Here is a tiny trained network, its code and every weight. The questions are about switching its units off for an input and a class, where a switched-off unit gives its printed mean instead of its output.

import numpy as np


def w(rows, s, z=0):
    codes = np.array(rows[::2]) - 128.0
    scale = np.full(codes.shape[1], s)
    scale[-1] = z or s
    return codes * scale


def norm(h):
    return h / np.sqrt((h * h).mean(-1, keepdims=True) + 1e-5)


def f(y):
    return np.maximum(y, 0)


def log_softmax(a):
    a = a - a.max(-1, keepdims=True)
    return a - np.log(np.exp(a).sum(-1, keepdims=True))


def net(x, mask):
    res = np.array(x, float).reshape(1, 7) / 4 @ E
    u = 0
    for l in range(2):
        y = f(norm(res) @ A[l][:, :-1].T + A[l][:, -1])
        res = res + np.where(mask[u : u + 6], y, B[l][:, -1]) @ B[l][:, :-1]
        u += 6
    return log_softmax(norm(res)[-1] @ U[:, :-1].T + U[:, -1])


A, B = {}, {}
E = w([
[128,83,87,77,192,164,227,239,54,118,39,115],'x0',
[119,125,116,129,115,119,125,134,126,130,125,156],'x1',
[92,182,211,135,145,232,182,86,66,35,121,195],'x2',
[106,219,151,2,174,95,98,164,179,187,132,146],'x3',
[124,123,134,132,124,127,128,135,124,142,133,135],'x4',
[123,127,119,122,116,129,126,131,132,121,129,135],'x5',
[127,121,129,137,130,139,118,149,130,125,146,131],'x6',
],0.0069)
A[0] = w([
[108,170,200,105,141,168,112,59,81,81,169,180,114],'L0N0',
[128,64,153,33,167,231,190,153,53,97,74,151,5],'L0N1',
[115,166,153,42,102,180,108,207,115,127,56,113,13],'L0N2',
[155,168,78,69,147,106,68,189,174,237,132,96,80],'L0N3',
[99,71,25,91,187,82,212,255,69,130,85,37,81],'L0N4',
[114,106,151,74,97,156,157,221,75,91,28,128,53],'L0N5',
],0.0046,0.0031)
B[0] = w([
[93,108,186,67,97,181,48,111,149,134,91,167,193],'L0N0',
[46,183,61,231,149,2,153,225,103,82,199,131,214],'L0N1',
[167,167,113,54,173,154,166,72,153,150,165,179,167],'L0N2',
[163,130,103,122,156,98,155,75,184,152,162,181,209],'L0N3',
[154,87,199,71,70,181,66,97,163,172,72,132,254],'L0N4',
[183,162,102,156,170,59,153,126,110,139,118,104,200],'L0N5',
],0.0065,0.0067)
A[1] = w([
[81,137,34,125,123,65,136,68,105,164,243,86,62],'L1N0',
[218,16,91,43,195,103,98,134,73,202,47,136,136],'L1N1',
[68,118,27,248,105,27,137,142,76,115,192,86,35],'L1N2',
[58,85,184,208,96,135,111,13,67,26,163,186,116],'L1N3',
[130,23,60,167,50,76,142,183,131,142,26,41,2],'L1N4',
[200,49,84,144,45,23,2,35,203,209,188,34,159],'L1N5',
],0.0044,0.0022)
B[1] = w([
[70,169,141,189,230,146,192,164,128,70,106,90,153],'L1N0',
[147,47,120,177,103,156,59,71,190,133,185,91,182],'L1N1',
[72,71,80,125,128,158,177,141,69,54,126,48,161],'L1N2',
[214,28,89,159,131,64,148,88,181,183,143,89,181],'L1N3',
[88,249,167,74,42,253,56,75,96,139,107,78,173],'L1N4',
[81,189,123,144,168,135,221,224,6,55,94,150,245],'L1N5',
],0.0063,0.011)
U = w([
[89,98,78,213,134,128,207,179,6,64,122,85,232],'0',
[85,230,98,100,222,53,185,203,126,139,165,176,133],'1',
[177,31,157,203,84,136,122,52,167,118,160,156,2],'2',
[62,159,181,51,102,156,66,88,161,138,161,187,200],'3',
[137,75,114,120,42,221,84,154,94,163,80,65,134],'4',
[188,61,84,42,151,106,118,154,212,217,118,121,63],'5',
],0.012,0.00092)

Each question gives the input, the list of numbers given to net, and the class t.
The units are the neurons (one row each of A and B). Each row of codes is followed by its name. A weight is (code - 128) times the scale printed after its matrix; where a second scale follows, it is the last column's (A, B and U).
mask holds one flag per neuron, layer by layer. A switched-off neuron (its flag False) gives its mean, the last column of its row in B, instead of its output. The means were averaged over made-up inputs and are rounded, as every weight is.
A unit's drop is (log p(t) with every unit on - log p(t) with that unit switched off) / (log p(t) with every unit on - log p(t) with every unit switched off).
The circuit of an input: a set's keep is (log p(t) with only the set's units on - log p(t) with every unit switched off) / (log p(t) with every unit on - log p(t) with every unit switched off). Starting from all 12 units, units are removed one at a time, each time the one whose removal leaves the highest keep (on an exact tie, the one counted first), for as long as the keep stays at least 0.8.
units of the circuit, in order: the units of the circuit, biggest drop first
unit that matters most: the unit with the biggest drop
top k neurons: the k neurons with the biggest drops, biggest first
k most important neurons of layer l: the k neurons of layer l with the biggest drops, biggest first
drop when u is switched off: that unit's drop, to one decimal
input [-6,7,-1,-3,-1,7,-2], class 0: units of the circuit, in order => (L1N5)
input [1,-6,-8,-5,0,6,-1], class 4: top 3 neurons => (L1N4, L0N1, L0N4)
input [0,-2,7,2,4,1,5], class 3: 2 most important neurons of layer 1 => (L1N5, L1N0)
input [-1,1,2,0,3,3,1], class 2: 2 most important neurons of layer 0 => (L0N4, L0N2)
input [-7,2,-4,1,-8,-1,-3], class 1: 2 most important neurons of layer 0 => (L0N1, L0N3)
input [8,-7,6,2,2,1,-1], class 1: top 2 neurons => (L0N1, L0N2)
input [7,-5,0,1,6,-5,5], class 5: top 3 neurons => (L0N4, L1N5, L0N2)
input [8,5,-5,1,2,-2,-6], class 5: top 2 neurons => (L0N3, L0N2)
input [-5,1,2,0,-5,-4,-8], class 2: top 2 neurons => (L1N3, L0N4)
input [8,-7,-1,3,7,1,-3], class 5: top 2 neurons => (L0N4, L1N5)
input [-1,8,4,-8,5,0,-2], class 2: top 3 neurons => (L1N5, L1N3, L0N1)
input [8,8,-6,0,1,3,8], class 4: top 3 neurons => (L1N4, L0N4, L1N3)
input [6,0,0,-6,-5,-8,1], class 4: top 3 neurons => (L0N4, L1N4, L1N5)
input [-5,-5,-8,6,-5,4,6], class 1: unit that matters most => L1N5
input [-8,-1,0,-6,0,-4,7], class 0: top 2 neurons => (L1N5, L0N4)
input [-3,-8,2,-1,2,0,-6], class 2: top 2 neurons => (L1N3, L0N4)
input [7,6,-3,-2,8,3,-1], class 4: top 2 neurons => (L0N4, L1N4)
input [-2,-4,8,0,-2,5,-6], class 2: drop when L0N0 is switched off => -0.1
input [-7,3,-1,-5,2,1,-4], class 0: drop when L1N5 is switched off => 0.4
input [-2,-2,5,0,2,-5,4], class 2: units of the circuit, in order => (L1N3)
input [-8,-7,-2,8,-3,4,1], class 1: drop when L0N4 is switched off => 0.2
input [-5,3,-6,1,-7,3,-3], class 1: 2 most important neurons of layer 0 => (L0N3, L0N1)
input [-1,-7,8,-7,-4,3,-7], class 2: 2 most important neurons of layer 1 => (L1N5, L1N3)
